Below is a small trained network, with its code and all its weights. Each question gives an input and a class and asks what happens when units are switched off, that is, made to give their printed mean instead of their output.

import numpy as np


def w(rows, s, z=0):
    codes = np.array(rows[::2]) - 128.0
    scale = np.full(codes.shape[1], s)
    scale[-1] = z or s
    return codes * scale


def f(y):
    return y / 2 * (1 + np.tanh(0.7978845608 * (y + 0.044715 * y**3)))


def log_softmax(a):
    a = a - a.max(-1, keepdims=True)
    return a - np.log(np.exp(a).sum(-1, keepdims=True))


def net(x, mask):
    res = np.array(x, float).reshape(1, 6) / 4 @ E
    y = f(res @ A[0][:, :-1].T + A[0][:, -1])
    res = res + np.where(mask, y, B[0][:, -1]) @ B[0][:, :-1]
    return log_softmax(res[-1] @ U[:, :-1].T + U[:, -1])


A, B = {}, {}
E = w([
[66,150,177,151,186,174,205,217,105,101],'x0',
[220,128,179,143,112,167,207,176,134,202],'x1',
[97,121,178,168,97,255,94,69,139,152],'x2',
[126,108,64,138,188,163,120,154,52,137],'x3',
[46,103,228,78,114,48,100,114,83,109],'x4',
[126,180,95,11,108,163,57,165,152,156],'x5',
],0.0081)
A[0] = w([
[89,147,116,96,137,134,122,188,124,114,239],'n1',
[128,125,106,170,163,75,163,180,111,120,140],'n2',
[151,134,92,119,109,100,97,60,142,129,231],'n3',
[102,105,103,108,138,75,80,98,82,109,113],'n4',
[128,143,109,108,140,89,147,164,98,126,143],'n5',
[139,132,95,153,135,81,188,134,108,100,221],'n6',
[159,122,87,108,131,89,80,80,91,152,136],'n7',
[208,137,75,118,90,111,106,70,211,139,143],'n8',
[57,117,162,167,130,88,67,26,115,107,206],'n9',
[118,127,153,211,138,156,168,112,126,106,252],'n10',
[91,121,251,101,109,96,123,125,147,122,138],'n11',
[129,127,129,76,141,89,122,153,106,124,149],'n12',
[137,110,243,82,125,124,112,127,124,147,146],'n13',
[104,113,208,127,112,122,130,132,131,135,222],'n14',
[91,139,64,36,131,108,89,152,158,120,219],'n15',
[117,133,207,103,111,99,111,102,104,124,156],'n16',
[139,149,122,152,136,108,160,138,118,117,113],'n17',
[75,132,108,213,117,129,165,129,148,104,177],'n18',
[139,135,98,83,134,128,128,193,138,149,132],'n19',
[149,123,114,154,149,116,157,163,119,110,112],'n20',
[113,136,158,122,134,128,115,146,137,114,150],'n21',
[93,120,180,111,127,56,140,168,79,119,212],'n22',
[118,125,88,85,132,160,158,175,140,114,216],'n23',
[179,147,149,140,125,212,139,170,139,154,159],'n24',
[159,123,134,157,138,153,171,159,82,140,242],'n25',
[184,112,164,111,128,220,150,153,92,176,162],'n26',
],0.011,0.0028)
B[0] = w([
[160,158,208,111,123,151,118,146,124,127,197],'n1',
[118,65,187,140,153,72,156,157,155,173,208],'n2',
[163,99,48,137,114,93,107,117,113,107,218],'n3',
[60,85,116,151,79,139,102,112,50,155,210],'n4',
[129,89,172,107,124,123,95,145,140,158,181],'n5',
[96,70,139,123,146,63,151,170,135,130,210],'n6',
[94,112,67,135,70,88,83,140,87,157,203],'n7',
[243,125,28,108,130,89,88,129,219,99,254],'n8',
[41,111,116,117,106,152,106,21,60,20,248],'n9',
[90,134,122,150,167,193,190,125,184,58,230],'n10',
[141,250,128,88,155,60,188,100,135,141,216],'n11',
[137,118,164,76,109,134,85,121,136,156,183],'n12',
[132,219,111,129,118,85,191,136,96,170,191],'n13',
[122,198,124,125,156,105,173,93,138,130,188],'n14',
[177,191,164,140,107,121,43,206,81,89,254],'n15',
[111,185,105,96,161,83,162,116,95,150,189],'n16',
[114,105,127,136,172,103,127,154,115,132,156],'n17',
[113,96,159,146,177,124,166,106,157,53,197],'n18',
[159,125,164,140,139,146,53,138,139,99,188],'n19',
[112,90,128,141,163,109,139,171,128,151,173],'n20',
[147,155,136,117,142,131,137,118,129,124,143],'n21',
[139,116,185,60,149,75,125,95,138,201,226],'n22',
[145,141,178,139,113,155,114,187,146,108,191],'n23',
[161,127,89,165,117,246,162,112,120,173,238],'n24',
[116,94,134,153,145,145,183,138,175,182,215],'n25',
[127,119,113,128,92,247,124,85,150,215,239],'n26',
],0.016,0.0093)
U = w([
[88,92,120,116,63,114,80,81,51,123,48],'0',
[90,95,182,111,152,165,128,23,136,37,164],'1',
[117,63,173,194,182,116,196,192,177,152,39],'2',
[155,118,142,182,109,254,171,107,173,209,246],'3',
[141,60,214,70,132,94,96,134,136,188,73],'4',
[221,97,54,129,83,87,86,128,182,118,123],'5',
[178,171,201,122,96,177,65,183,116,112,124],'6',
[133,216,157,74,136,92,189,70,123,175,135],'7',
],0.0075,0.0011)

Each question gives the input, the list of numbers given to net, and the class t.
The units are the neurons (one row each of A and B). Each row of codes is followed by its name. A weight is (code - 128) times the scale printed after its matrix; where a second scale follows, it is the last column's (A, B and U).
mask holds one flag per neuron, in row order. A switched-off neuron (its flag False) gives its mean, the last column of its row in B, instead of its output. The means were averaged over made-up inputs and are rounded, as every weight is.
A unit's drop is (log p(t) with every unit on - log p(t) with that unit switched off) / (log p(t) with every unit on - log p(t) with every unit switched off).
The circuit of an input: a set's keep is (log p(t) with only the set's units on - log p(t) with every unit switched off) / (log p(t) with every unit on - log p(t) with every unit switched off). Starting from the 12 units with the biggest drops (on a tie, the unit counted first), units are removed one at a time, each time the one whose removal leaves the highest keep (on an exact tie, the one counted first), for as long as the keep stays at least 0.8.
units of the circuit, in order: the units of the circuit, biggest drop first
top k neurons: the k neurons with the biggest drops, biggest first
drop when u is switched off: that unit's drop, to one decimal
input [0,-1,-2,-5,-4,8], class 6: top neuron => n15
input [0,-5,0,7,-3,2], class 6: top 2 neurons => n9, n15
input [3,-2,0,6,-3,2], class 6: units of the circuit, in order => n23, n1
input [1,4,-8,-3,-6,2], class 2: units of the circuit, in order => n2, n6
input [-5,-2,-7,-3,8,-7], class 7: top 3 neurons => n11, n22, n16
input [-1,-6,-3,1,7,0], class 0: top 2 neurons => n9, n4
input [1,-1,0,8,-1,1], class 6: units of the circuit, in order => n22, n23, n1
input [-1,-6,-3,-3,8,6], class 7: top 2 neurons => n11, n16
input [-3,1,3,-8,-1,-5], class 1: top 2 neurons => n9, n10
input [8,-3,6,4,-4,-6], class 2: top 2 neurons => n18, n20
input [-6,6,7,-7,-4,3], class 5: top 3 neurons => n8, n3, n25
input [5,-5,3,-4,-5,0], class 1: top 2 neurons => n26, n18
input [-1,1,-3,4,-1,2], class 6: top 2 neurons => n22, n8
input [-2,-5,-8,0,8,4], class 0: units of the circuit, in order => n4
input [1,6,-4,4,3,4], class 4: top 2 neurons => n22, n10
input [-1,1,2,-3,-1,7], class 6: drop when n7 is switched off => 0.2
input [3,-8,7,-6,6,4], class 7: drop when n11 is switched off => 0.2
input [-7,5,5,2,7,8], class 7: drop when n12 is switched off => 0.0
